Below are the code and all the weights of a small trained network. Each question names an input and a class and asks about switching units off, where a switched-off unit gives its printed mean instead of its output.

import numpy as np


def w(rows, s, z=0):
    codes = np.array(rows[::2]) - 128.0
    scale = np.full(codes.shape[1], s)
    scale[-1] = z or s
    return codes * scale


def f(y):
    return y / 2 * (1 + np.tanh(0.7978845608 * (y + 0.044715 * y**3)))


def log_softmax(a):
    a = a - a.max(-1, keepdims=True)
    return a - np.log(np.exp(a).sum(-1, keepdims=True))


def net(x, mask):
    res = np.array(x, float).reshape(1, 4) / 4 @ E
    y = f(res @ A[0][:, :-1].T + A[0][:, -1])
    res = res + np.where(mask, y, B[0][:, -1]) @ B[0][:, :-1]
    return log_softmax(res[-1] @ U[:, :-1].T + U[:, -1])


A, B = {}, {}
E = w([
[122,240,201],'x0',
[124,240,201],'x1',
[121,129,127],'x2',
[35,11,254],'x3',
],0.0056)
A[0] = w([
[85,112,254,253],'n0',
[136,213,143,144],'n1',
[84,69,112,122],'n2',
[150,184,128,92],'n3',
[99,71,115,113],'n4',
[201,140,29,251],'n5',
[102,43,124,119],'n6',
],0.011,0.003)
B[0] = w([
[68,56,27,253],'n0',
[153,255,210,193],'n1',
[234,110,173,167],'n2',
[187,223,231,157],'n3',
[215,120,177,160],'n4',
[42,153,60,245],'n5',
[253,94,160,186],'n6',
],0.0072,0.0067)
U = w([
[99,64,71,139],'0',
[37,158,128,239],'1',
[217,134,251,6],'2',
],0.011,0.0024)

Each question gives the input, the list of numbers given to net, and the class t.
The units are the neurons (one row each of A and B). Each row of codes is followed by its name. A weight is (code - 128) times the scale printed after its matrix; where a second scale follows, it is the last column's (A, B and U).
mask holds one flag per neuron, in row order. A switched-off neuron (its flag False) gives its mean, the last column of its row in B, instead of its output. The means were averaged over made-up inputs and are rounded, as every weight is.
A unit's drop is (log p(t) with every unit on - log p(t) with that unit switched off) / (log p(t) with every unit on - log p(t) with every unit switched off).
The circuit of an input: a set's keep is (log p(t) with only the set's units on - log p(t) with every unit switched off) / (log p(t) with every unit on - log p(t) with every unit switched off). Starting from all 7 units, units are removed one at a time, each time the one whose removal leaves the highest keep (on an exact tie, the one counted first), for as long as the keep stays at least 0.8.
units of the circuit, in order: the units of the circuit, biggest drop first
unit that matters most: the unit with the biggest drop
top k neurons: the k neurons with the biggest drops, biggest first
drop when u is switched off: that unit's drop, to one decimal
input [-3,-5,-8,6], class 2: units of the circuit, in order => [n6 n2]
input [4,0,3,5], class 0: units of the circuit, in order => [n0 n1]
input [-2,-2,1,8], class 2: top 3 neurons => [n6 n2 n4]
input [-2,-3,1,1], class 2: unit that matters most => n0
input [-7,-4,7,1], class 2: units of the circuit, in order => [n0 n6]
input [0,8,-6,5], class 0: top 3 neurons => [n0 n5 n3]
input [-6,8,-2,4], class 0: top 3 neurons => [n0 n1 n3]
input [0,-7,8,8], class 2: top 2 neurons => [n6 n2]
input [-1,3,2,5], class 0: top 2 neurons => [n0 n1]
input [-1,-4,6,8], class 2: top 4 neurons => [n6 n2 n4 n5]
input [-2,-7,7,2], class 2: drop when n6 is switched off => 0.2
input [-7,-3,-2,2], class 2: drop when n2 is switched off => 0.1
input [-6,0,5,3], class 2: drop when n6 is switched off => 0.3
input [0,8,2,7], class 0: units of the circuit, in order => [n0]
